In the rows, zero is written as 128.
Each row is followed by its class number.
[115 125 123 147 148 127 129 117 162 100 129 138 129 113 106 119 110 123
 103 152 100 129 150 149 162 150 104  94 109 127 119 155 123 127 132 125
 140 139 147 116 105 137 130 120 141 150 132 124 136 159 129]  1
[102  96 139 145 111 160  57 152 134 143  75 116 126  97 129 155 122 118
 143  86 133 123 159 159  94 116 134 103  82 100 160  81 100 166 146 128
 121 156 178 124 109 141 128  98 133 168  83 161 162 106 101]  3
[ 54 115 128 114 181 148 106 101 103 134 117  78 151  86 122 175 106  86
 154 111 115 122 132 105 181 165 108 194 110 136 137 150 104  89  99  98
 147 137 137 161 125 150 105 155 107 171 135 112  61  81 140]  2
[162 152 123 175 130 110  85 113 142 118 104 120 129 134 110  82 117 133
 125 166 113 142 127 141 142 134 123 156 116 104 113 140 135 108 126 127
 136 133 116 122 128 124 144 166 152  87 153 146 103 180 115]  2
[181 196 157 166 145 118 137  99 145 130 156 127 157 138  95 122 110 132
  95 160 129 138 119 104 186 223 116  53 149 132 140 148 138  81 113 140
 121  90 122 131  85 130 153 131 175  52 134 140 119 163 125]  6
[127 130 128 152 128 126 158  93 155 106 125 162 147 109 123 117 122 111
  95 163  96 107 135 143 155 132 114 101  86 116 132 128 110 122 120 148
 138 110 123 122 111 121 121  95 148 153 131 114 139 177 155]  0
[129 115 132 112 124 123 173 118 121 152 140 116 156 137 115 170 204 152
 171  95 113  96 142 112 135 194 130  91 132 170 109 147 133  97 136 153
 131  91 171 166 121 120 101 182 124 140 136 114 163 209 125]  7
[108 134 151 146 133 143 156  98 171 103 106 144 131 111 110 110  92  97
 101 169 109 148 152 156 165 152 102  90 127  92 129 160 134 128 118 132
 143 116 143 125  97 129 125  55 150 155 143 143 129 169 158]  0
[131 153 124 159 119 139 113 124 141 114 124 124 107 130 103  82 129 149
 122 159  99 154 114 128 143 146 158 148  99 119 117 146 163 119 131 137
 127 137 124 119 117 119 123 148 158  86 140 162 128 171 109]  7
[140  91 154 138 147 146 144  92  94  98 165 165 148 115 152  81  37 171
 117 116  87 182 106 146 201 189  52 130  99  77 113 186 135 129  96 134
 148 112 140 136 104 107 101 118 145 182 109 115 109 107 165]  0
[120 128 146 139 151 135 153 101 164 123 131 138 136 126 126  90 100 104
 122 176 115 124 144 139 176 130 107 121 119 108 128 143 131 124 121 156
 128 108 153 110 118 145 124  76 130 142 131 113 129 149 131]  5
[ 49  80 121 115 173 119  92 141 150  85 121 142 117 100 142 149  59 161
 171 181 114  96 155 137 135 109 108 106  50 136 128 112 106 182  92 139
 128 135 178 154  94 109 127 116 108  71 128 133 109  80  90]  1
[146 102 227 159 130 101 121 132 155 135 119 124 120 145 153 103 151 148
 107  85  92  53 137 146 190 225 188 102  71  35 130 129 101  97  82  75
 100 138 181 123  93 117 148  87 167 181 154 103 149  87  93]  3
[135 147 119 129 125 117 139 121 105 138 130 136 147 133 163  74 163 159
 121 133 146 139 114 147 158 115 160 130 126 112 122 126 129 143 119 129
 135 104 142 130 123 123 117 117 139 132 139 175 166 170 131]  7
[191 176 147 117 112 114 149 119 120 166 138 138 129 137 107 151 180 129
 171 127 134 115 146 122 151 157 138 126 160 158 130 147 131 101 111 158
 114 115 140 140 133 149 127 151  90 103 139 136 128 194 134]  2
[170 140 146  99 104 134 150 125 114 159 145 158 144 132 131 164 156 122
 146 126 150 114 150 102 129 152 128 126 175 153 122 109 132  91  87 121
 143 117 122 148 134 158 144 102  83 155 124 156 123 135 148]  4
[ 52 101 103 130 113 138  74 118 128 115 121 130 191 107 115 132  91 131
 155 154  96 127 132 143 144 130  83 121  87  77  86 131  95 143 122  86
 142 128 195 102 101 119 131 124 115 171  80  84 120 130 143]  9
[168 154 120 148 124 137  95 100 142 118 131 115 125 139 111 103 114 153
 102 162  83 151 107 141 133 159 120 143  96 119 110 161 165 127 129 144
 135 136 126 114 128 125 133 135 170  97 149 165  90 176 126]  9
[105 141 126 161 106 129 150 108 122 144 119 143 144 152 182  56 143 139
 117 135 119 129 126 146 143 122 128 123 131 113 111 125 121 157 134 129
 129 132 142 148 110 126 108 111 152 141 133 173 128 138 109]  5
[148 156 167 177 137 178 193 131 154 173 150 160 102 121 107 147  71 155
 181 111 167 127 129 118 151 170  32  81 148 142 109 141 152 101  85 125
 135  97 141 175 114  86 120 137 122  83 163 142 122 131 159]  4
[155 121 151 103 127  81 156 148 131 144 152 144 149 137 113 164 129 148
 145 110 115 110 128  94 151 128 120 110 127 156 116 109  94 110 112 173
 131 109 116 131 118 167 131 116  71  95 122 104 144 172 158]  7
[128 124 146 150 148 128 133 120 165 104 113 120 134 118 124 120 120 121
 116 133  97 119 144 163 162 150 113 109 116 109 135 132 109 123 119 132
 121 111 148 125 115 142 127  75 133 149 141 129 156 158 129]  3
[ 98  88  98 198 139 135 184 122 161 144 138 140 143 185 181  97  94 108
 119 104 161 109  95 129 164 118  60 115 105 189 159 135 123 138 163  98
 139 124 115 178 119 134 113 118 120 140  95 136 145 138 133]  4
[151 128 151 135 133 120 147 104 160 123 138 122 143  99 115  97  90 129
 113 154 123 137 155 162 149 156 121 120 109  86 120 140 134 113 134 162
 119 109 148 123 118 148 115  72 143 108 132 114 148 146 129]  6
[139 157 138 122 117 145 118 120 140 142 133 127 148 144 131 169 111 164
 167 126 125 133 143 121 147 172 143  85 135 125 108 170 164 124 101 115
 119 153 131 150 127 151 126 118 113 116 146 156  75 152 112]  9
[128 142 144 139 146 144 136 100 168 115 120 135 152 125 124 109  97 122
 131 153 125 136 128 151 169 170 112  87 126 100 130 161 111 140 119 132
 136  92 153 113 114 123 127  79 150 147 144 129 105 157 146]  9
[130 129 168 151 130 142 117 109 165 138 156 186 144 152 118 167 154 111
  85 142 157 105 141 153 143 184 142 119 134 149 176 162 189 108 110  90
 126 113 116 150  65  74 133 151 130 143  87 192 143 156 126]  6
[120 152 125 133  92 110 136 111 113 145 130 108 146 128 157  70 147 133
  98 102 139 139 116 157 145 136 160 144 118 110 131 135 126 130 118  94
 141 117 152 119 126 114 131 134 140 146 141 170 126 131 133]  8
[146 140 114 164 118 138 100 111 147  93  96 103 120 109 106  88 142 120
 126 171 106 147 105 150 155 132 152 152 114 111 111 153 163 122 133 129
 135 143 123 121 115 126 143 132 157 109 135 154  98 180 102]  0
[111 144 120 130 110 143 164 129 112 136 118 140 143 121 147  53 142 152
 124 124 144 127 111 159 148 148 167 136 127 133 117 154 142 145 122 113
 129 123 149 139 119 126 116 110 115 145 122 162 156 132 132]  7
[105  70 129 114 145 159 128 124 131 111 118 133 132  85 181  95 122 130
 129  83 118 115 116 146 131 143 100 111 108  78 115  78  74 160 101 110
 135 125 187 171 111  71 136 109 117 200 104 159 151  66  79]  3
[123 149 177 135 161 126 145 114 128 187 144 128 148 138 137 149 171 124
 133 107 179 128 151 129 178 122 144 118 165 165 136 159 116  96 109 106
 105 107 124 168 126 141 147 123 115 120 126 141 139 166 119]  2
[125 125 133 160 138 129 167  99 158 122 119 133 141 110 128  86  81 122
  94 146 116 144 135 147 154 140 104 113 120 118 113 133 104 106 120 111
 146 116 140 128 121 124 129  58 137 140 145 135 149 163 139]  4
[ 87 159 130 147 166 140 121 159 154 122  97 126 160  75 126 148  89 103
 178  92 200 126 125 164 141 118 172 155 118 156 144  76  74 152  94 143
 146 166  93 126 121 113 153 187  53 137 124 135 101  68 162]  2
[178 120 121 103 124 105 138 124  90 132 146 144 156 114 150 154 172 157
 177 123 154 110 133 129 111 152 180 155 156 145 150 148 131  92 110 140
 130  57 156 141 103 135 124 138 102 135 142 128 115 191 104]  7
[157 159 157  94 118 116 151 126 108 158 150 134 127 107 128 160 159 128
 181 123 115  91 157 125 116 178 159 125 162 120 114 152 148  93 117 113
 104 146 154 157 112 143 116 128 116 109 120 157 151 159 154]  6
[130 128 141 148 135 132 137 100 142 116 123 146 144 117 125  93 100 106
 120 143 123 127 147 147 176 132 118 109 120 106 139 166 108 116 114 136
 130 114 145 106  99 131 138 122 158 152 132 108 120 147 144]  5
[118 126 141 146 150 122 126 106 154 124 131 127 137 117 117 122  92 122
 102 146 111 127 147 146 160 156 126 131  97 123 150 156 130 130 125 126
 139 119 148 109 118 144 130  79 140 124 148 139 120 143 139]  8
[128 156 131 145 101 125 123 118  97 141 132 126 121 119 160  66 151 145
 122 126 142 136 113 147 130 145 151 154 132 124 132 141 109 138 129 100
 139 104 143 124 128 125 122 138 167 143 149 169 142 121 133]  8
[110 142 129 134 111 137 118 115 102 122 118 118 131 112 161  88 126 147
 127 127 135 129 131 166 151 123 142 124  98  99 126 149 123 155 120 101
 113 123 151 134 129 127 120 100 145 114 135 162 162 139 143]  3
[ 36 142 179 169 147 131 187 124 162 136 159 146 188 136 156  91 131 169
 121 156 100 151 161 178 193 187 179  70 109 133 113 189 145 108 119 114
  82  99 139 142 102 116 132 105 142 101 103 101 139 125 139]  1
[108 133 113 146 138 134 162 103 157  97 110 131 150 106 118  84  82 125
  98 126 105 135 140 154 174 124 126  97 113 122 115 157  99 110 102 112
 135 131 124 128 135 130 126  98 155 159 142 116 134 149 146]  4
[121 109 130 146 175 117 134 134 142  68 101  94 126 191 179  88  92 138
 144  96 105 168 153 162 172 188 127  88  91  71 128  96 165 172 143 113
 128 160 154 124 104  96 125 177 136 155 118 160 185  96 118]  1
[157 145 148 118 111  98 102 110 123 129 156 120 138 140 135 147 131 152
 148 102 125 146 155 130 170 153 142 108 110 130 124 125 126 104 115 128
 140 116 139 113 127 135 125 166 104 131 129 157 111 172 129]  1
[109 134 116 142  97 125 124 119 112 125 120 114 138 121 159  91 151 144
 130 110 116 132 121 166 140 131 144 128 105 120 119 125 115 159 135 104
 121 143 149 144 117 122 128 102 147 108 132 160 145 130 120]  3
[160 152 127 190 137 131  76 105 128 122 124 116 121 115 100 100 113 145
  96 149 122 133 124 138 136 142 132 152  88 109 109 144 164 131 148 119
 147 147 122 111 135 135 131 161 174 112 146 157 107 198 126]  8
[151 160 177 165 134 159 150 140 103 130 130 138 130 178 139  68  62 174
  74  93 201 148 140 174 145 136 173 171 144 161  89 134 170 142 110 155
 103 167  43 154 118 174 119 147 151 136  89 147 117 114 185]  6
[113 154 103 144 103 133 123 105 120 124 122 122 138 120 164  79 112 122
 118  99 164 147 124 146 148 121 124 120 111 101 138 130  91 137 125 103
 133 134 120 154 122 125 129 135 146 126 126 168 156 148 118]  2
[137 146 132 117 137  89 163 133 108 174 149 153 169 140 159 140 152 171
 153 118 126 120 143 117 129 119 155 108 145 193 137 146 110  86  98 132
 126 101 138 147 137 151 119 148  68 150 146 141 124 156 124]  7
[115 116 148 155 152 138 133 105 149 145 123 149 149 107 117 108  87 119
  82 178 111 131 153 142 188 121 111 106 133 111 125 170 110 112 116 151
 132 123 158 105  87 145 132  94 150 137 145 133 145 152 132]  5
[124 121 152 147 149 136 129 110 162 113 124 105 146  98 101 144 124 119
 105 133 107 131 139 162 158 180 118 100 119 111 121 128 139 110 135 142
 142 116 140 130 116 124 129 107 168 136 145 124 139 169 149]  3
[137 135 182 174 130 133 168 128 163  85 147 132 110 156 133 143  92 134
 161  75 143 169  79 102 176 252 126 117 114 131 128 156  71 128 106 124
 143 157  89 130  80  93 119 136 131 121 131 146 135 174 154]  4
[ 81 144 153 133  76 126 187 142 149 177 119 140 146 129 146 101 105 133
 109 126  84 118 157 129 198 155 169  86 198 135 115 181 106 118 152 146
  89 112 125 165 101 169 102  98  84  40 129 200 156  96 155]  6
[118 153 125 143  83 124 133 116 103 130 112 115 127 123 172  75 143 127
 134 127 148 143 110 165 141 127 153 133 108 102 128 132 118 147 122  80
 125 133 149 125 119 113 124  92 149 134 136 158 131 139 140]  3
[153 156 150 119 145 125 120 120 111 192 151 120 141 108 133 170 154 180
 152 128 123  97 127 127 173 159 163  97 162 162 101 190 106  95 100 117
 116 127 199 139 110 151 143 121 131 130 161 160 114 182 106]  9
[119 130 162 119 157 136 132 125 143  99 126 126 187  87  93 133 104 125
 141 136 101 134 131 155 172 189 203 143 113 154 122 120 108 152 106 169
 111 170 122 105 101 147 127  84  63  90  98 109 115 118 141]  3
[141 141 138 167 125 118 110 105 154 125 125  96 122 106 106  85 115 128
 104 166 120 157 112 137 132 147 165 142 102 133 107 128 152 104 140 119
 144 154 128 117 124 114 135 143 165 107 135 151 103 191 101]  8
[166 146 139 118  95 106 149 111 126 150 148 131 156 127 122 139 189 126
 180 122 130 100 151 121 154 192 169  99 181 167 117 147 117  97 153 132
 117 112 137 153 118 157 128 140 136 100 122 127 130 163 121]  6
[ 44  69 130 143 154 147  69 118 154 127 138 146 135 108 170  81 129 111
 122 198 104  98 122 124 139 121 112 199 124 119 114 132 117 141 145 119
 158 129 158 155 128 161 120 104 104 198 101 176 101  83  71]  5
[ 81  91 152 126  83 154 172 119 172 133 130 149 135 101 110 109 183 100
 147 141 142  61 117 131 167 152 154 107 124 178 105 131 131 133 129 118
 123 145 107 195  96 117 141 120 139  86  96 116 141 106 117]  0
[103 158 151 125 190 119 115  97 113 123 145 102 129  95 130 117 135 107
  92 142 107 131 127 140 211 146 180 148  93 153 142 165 121 120 117 113
 112 161 137 133 116 153 138 116 147 145 101 151 116 117 139]  6
[163 130 129 164 130 136  93 116 149 120 113 114 106 129 105 104 142 131
 122 172  87 136 131 130 144 143 146 126  99 127 105 146 157 130 149 135
 120 177 135 116 143 131 142 146 157  95 145 148 122 174 101]  3
[112 146 111 129 103 113 172 129 126 130 125 132 153 134 153  81 151 151
 124 122 135 144 114 160 160 120 146 122 115 122 127 118 151 140 119 119
 133 107 130 135 119 114 106 114 106 132 135 151 171 135 129]  7
[ 86 171 145 167 160 137 150  99 118 130 202 167 171 148 181  57  60 140
  74 120 153 137  92 120 107 239 126  86 102 106 162 214 128 124 126  76
 145 150 135 153 120 117 132 140 191 121 123 178 133 131 176]  4
[133 154 110 142  98 132 161 118 115 102 108 145 141 157 171  83 169 146
 123 128 127 131 131 164 170 154 164 116 126 117 112 125 120 159 115 113
 121 103 142 115  99 100 135 108 129 139 123 161 133 157 133]  1
[131 148 144 170 119 155  84 114 146 126 119 124 108 134 103  84 135 128
 115 153 108 137 111 126 140 136 130 157 110 115 107 166 154 136 148 140
 130 164 109 110 133 142 121 146 170 116 120 162 115 176 116]  5
[149 138 104 174 112 138  97 106 137 115 123 121 102 130 106 100 115 130
  99 157 105 143 120 125 140 152 151 148 104 139 117 124 146 136 151 133
 147 165 133 114 109 123 130 153 183 112 135 168 106 183 103]  8
[ 82 110 125  90 152 139 138  88 107 115 147 114 141 147 138 174 176 125
 124 141 105  61 159 113 143 212 149 134  92 158 100 153 169 126 135  99
 137 125 166 158 124 106 111 180 107 134 125 158 152 174 143]  1
[152 146 172 103 128 107 135 111 120 163 162 142 162 164 124 140 168 141
 117 145 113  99 149  97 143 163 179 129 152 132 121 134 151  95  99 121
 114 118 133 121 130 138 110 141 114 116 129 147 148 177 129]  8
[ 91 144 120 132 207 154 142 112 147  66 121 153 167 112 143 103  97 114
 113 147 106 156 122 132 142 131 127 120  98 111 144 161 104 194  96 195
 117 119 123 120 122 111 144 126  91 130 110 132  67 119 127]  5
[119 144  87 141  67 179 145 155 143 103 103 168 146 120  99  89  60 136
 203 111 148 129 113 129  99 117 149 144 116 100 109 149 123 158  79  87
 100 215 114 106 109 111 118 105  91  70 100 102 118 102 119]  4
[190 149 102 165 123 137  93  99 141 121 124 126 109 143  98  66 106 137
 124 174  87 114 123 118 139 146 106 135  86 113 115 139 180 101 128 117
 141 163 142 117 157 131 121 164 172  98 147 161 132 173 110]  4
[146  99 137 113  95 120 145 108 126 161 148 139 135 134 140 122 144 133
 132 113 146  93 126 109 145 154 167 120 136 158 113 154 106  95 124  92
 137 158 145 147 124 121 129 136 143 119 128 160 168 176 125]  4
[100 138 129 129 122 132 150 106 122 126 124 118 153 132 168  78 128 125
 120 118 129 155 123 166 149 129 143 126 118 113 130 136 108 141 108  88
 120 145 143 125 120 107 116  78 149 144 133 152 153 134 141]  3
[147 147 144 140 108 140 173 113 117 154 122 132 158 146 157 123 160 157
 172 122 123  92 122 145 137 195 158 131 136 190 120 168 136  78  99 106
 120 139 128 148 124 146 117 103 114 171 123 150 138 179 147]  0
[143 134 118 135 101 126 146 129  99 138 117 133 138 127 148  68 135 160
 115 112 142 151 117 150 154 112 150 142 107 135 127 125 125 155 126 142
 128 132 126 132 114 154  97 109 112 139 126 156 173 133 116]  7
[ 98 157 128 123 108 161 156 134 136 128 111 152 150 104 147 127 142 122
 174 109 114 130 100 131  95 138 123 125 132 138 105  98  40 134  73 107
 123 140 133 129  94  92 134  96 112 195  94 130 106 126 151]  9
[138 157 156 133 139 121 119 117 128 140 149 109 158 128 131 121 184 149
 141 155 135  94 116 132 163 160 160 150 126 159 124 139 114  97  91 158
 122 113 135 138 116 171 133 135 133 106 143 153 154 162 120]  0
[142 167 131 149 151 121 148 126 140 170 141 127 127 124 134 161 142 115
 174 131 177 116 131 129 142 184 151 118 159 159 140 158 119 114 146 130
 141 141 162 139 124 133 153 146 117 111 158 150 111 187 142]  2
[149 164 110 160 103 147  77 106 143 117 131 127 129 124 101 106 103 152
 120 163 109 152 108 140 129 168 154 114 104 124 113 171 169 135 153 124
 136 147 131 110 128 120 131 165 168 100 130 158  83 175 107]  9
[ 99 121 140  62 116 143 129 135 144 112 114 142 204 110 166 161  81 126
 199  94 142 161 129 149 130 147 204  93 158  91 165 122 121 160  98 130
 119 122  90 123 111  95 104  87 100  90  98 175 103  95 171]  9
[148 141 146  75 113 107 126 105 156 131 148 137 151 157 134 166 155 123
 128 134 115  54 141 112 127 184 190  99 133 137 141 122 126 106 109 137
 129  93 148 132 125 125 127 150 109 131 138 158 125 169 132]  9
[113 132 133 133 152 141 132 107 175 115 132 136 151 132 115  98  76 116
 109 151 102 134 132 147 172 136  99 114 123 119 120 162 102 130 114 131
 135 137 131 109 120 152 123  94 147 155 140 122 127 134 161]  9
[147 140 122 175 106 125  91 130 147 107  98 125 114 121  99 119 124 136
 143 150  74 129 122 147 137 147 145 118 107 118 117 141 149 126 137 114
 123 159 128 113 118 111 137 142 163  92 141 138  92 168 121]  3
[113 146 141 135 136 130 154 100 164 107 118 135 159 113 110 121 117 114
 104 164  83 146 140 150 153 167 140 110 124 108 134 137 129 114 112 149
 138 112 140 105 113 132 117  59 135 156 143 126 122 158 135]  0
[ 90 101 116 187 177 150 105 133 134 107 129 131 154 111 194 126 144 136
 141  96 130 184 134 137 118 135 132 146  89  77 142 116 107 133 143  99
 125 139 128 154  94 125 155 107 121 188 102 160 150 137  72]  7
[155 140 200 156  80 106 151 111 155 181 180 123 131 115 129  75 115  92
 124  76 188 131 107 110 181 161 102  87 146  73 144 153 103  93 139  96
 113  95 135 168  74 121 139 127 154  34 117 131 121 110 119]  6
[119 152 143 151  99  92 230 104 172 169 144 121 172 162 127 105 153  83
  74  67 186  84 125 143 186  85 110  65  99 155 137  69 123 105  76  94
 134 167  99 178  97 135 117 107 163 135 146  84 133 123 145]  4
[134 156 115 159 124 127  63 114 159 102 124 113 119 142 107  86 127 137
 139 167  83 148 100 131 136 130 122 135 117 111 116 175 148 134 139 114
 127 127 133 121 130 122 130 171 167  93 139 159  76 170  94]  9
[122 165 117 131  96 144 139 122 126 139 121 121 143 122 172  95 140 142
 131 123 140 141 100 156 148 145 164 119 134 104 121 135 114 156 127 118
 126 118 139 127 117 124 129  98 134 123 137 185 133 129 136]  9
[ 41 100 118 155 167 192  98 143 139  95 105 105 181  81 145 215 168 117
 151 118 153 169 126 153  76 198 123 148 156 122 137 128 120 137 144  97
 149 104 100 149 108 107 148  98 149 169 128 140 133 103 120]  3
[135 122 114  96 164 164 159 117 152 143  99 118 152  81 126 114 126 102
 108 135 149 171 119 138  99 127 139 106 162  93 132 129 152 134 114 105
 128 148 154 121 132  50 118 110 118 154 132 162 152  82  73]  6
[161 104 220 152 145 152 125 120 120 184 123 142 120 123 121 121 152 106
 143 151 159 155 145 120 167 183  82 108 176  93 143 139 141 106 132 168
 125  66 139 186  76 109 122 161 195  77 122 161 135 140 151]  2
